Below is a small trained network, with its code and all its weights. Each question gives an input and a class and asks what happens when units are switched off, that is, made to give their printed mean instead of their output.

import numpy as np


def w(rows, s, z=0):
    codes = np.array(rows[::2]) - 128.0
    scale = np.full(codes.shape[1], s)
    scale[-1] = z or s
    return codes * scale


def f(y):
    return np.maximum(y, 0)


def log_softmax(a):
    a = a - a.max(-1, keepdims=True)
    return a - np.log(np.exp(a).sum(-1, keepdims=True))


def net(x, mask):
    res = np.array(x, float).reshape(1, 5) / 4 @ E
    y = f(res @ A[0][:, :-1].T + A[0][:, -1])
    res = res + np.where(mask, y, B[0][:, -1]) @ B[0][:, :-1]
    return log_softmax(res[-1] @ U[:, :-1].T + U[:, -1])


A, B = {}, {}
E = w([
[104,125,160,99,63,177,115,93,122,155],'x0',
[197,141,52,102,107,149,196,6,82,111],'x1',
[82,133,186,76,1,166,126,149,183,203],'x2',
[45,216,107,144,97,141,179,111,52,152],'x3',
[29,121,201,174,178,132,37,112,57,85],'x4',
],0.0075)
A[0] = w([
[124,135,124,89,31,144,174,146,219,224,253],'neuron 1',
[206,132,82,83,105,104,230,182,232,196,193],'neuron 2',
[108,101,169,212,233,93,38,177,119,49,234],'neuron 3',
[166,172,22,120,155,136,225,33,30,98,220],'neuron 4',
[96,123,161,106,100,145,75,101,115,107,167],'neuron 5',
[78,172,184,98,41,164,97,81,101,166,116],'neuron 6',
[2,165,192,193,146,112,100,194,78,128,197],'neuron 7',
[111,133,150,89,62,141,136,114,160,184,175],'neuron 8',
],0.0064,0.0024)
B[0] = w([
[141,128,170,142,13,160,132,178,181,78,251],'neuron 1',
[190,160,103,147,89,93,122,173,164,93,236],'neuron 2',
[134,122,105,61,232,87,1,136,120,145,231],'neuron 3',
[128,187,42,233,130,63,215,74,84,109,254],'neuron 4',
[127,124,140,109,155,134,131,80,114,145,171],'neuron 5',
[83,68,173,119,81,185,157,76,101,161,210],'neuron 6',
[25,174,147,86,135,123,113,175,43,162,224],'neuron 7',
[131,111,180,125,84,165,140,135,131,127,201],'neuron 8',
],0.0082,0.0095)
U = w([
[181,156,138,141,63,137,131,254,217,102,74],'0',
[69,65,207,113,62,226,138,74,120,174,55],'1',
[46,175,144,73,219,105,51,185,72,192,21],'2',
[243,29,107,102,249,101,47,88,181,97,240],'3',
[139,193,35,227,134,82,215,29,92,117,251],'4',
],0.0069,0.0011)

Each question gives the input, the list of numbers given to net, and the class t.
The units are the neurons (one row each of A and B). Each row of codes is followed by its name. A weight is (code - 128) times the scale printed after its matrix; where a second scale follows, it is the last column's (A, B and U).
mask holds one flag per neuron, in row order. A switched-off neuron (its flag False) gives its mean, the last column of its row in B, instead of its output. The means were averaged over made-up inputs and are rounded, as every weight is.
A unit's drop is (log p(t) with every unit on - log p(t) with that unit switched off) / (log p(t) with every unit on - log p(t) with every unit switched off).
The circuit of an input: a set's keep is (log p(t) with only the set's units on - log p(t) with every unit switched off) / (log p(t) with every unit on - log p(t) with every unit switched off). Starting from all 8 units, units are removed one at a time, each time the one whose removal leaves the highest keep (on an exact tie, the one counted first), for as long as the keep stays at least 0.8.
circuit, biggest first: the units of the circuit, biggest drop first
top k neurons: the k neurons with the biggest drops, biggest first
drop of u: that unit's drop, to one decimal
input [-3,-5,-2,-4,-2], class 3: circuit, biggest first	[neuron 7; neuron 3]
input [-3,5,7,1,-1], class 0: top 2 neurons	[neuron 1; neuron 2]
input [0,1,3,-5,4], class 3: circuit, biggest first	[neuron 7; neuron 1]
input [-8,-4,-8,-1,-7], class 3: circuit, biggest first	[neuron 3]
input [-7,-3,0,-6,-4], class 3: circuit, biggest first	[neuron 1; neuron 3]
input [-6,5,-1,-8,-4], class 4: top 2 neurons	[neuron 3; neuron 4]
input [8,2,6,7,-8], class 0: top 3 neurons	[neuron 2; neuron 1; neuron 7]
input [6,-1,-5,7,3], class 2: top 2 neurons	[neuron 7; neuron 2]
input [3,8,3,-8,-6], class 0: drop of neuron 1	0.2
input [-8,0,7,-1,4], class 2: drop of neuron 2	0.1
input [3,8,7,0,-6], class 0: drop of neuron 2	0.3
input [-4,-7,3,-6,-1], class 2: drop of neuron 5	-0.1
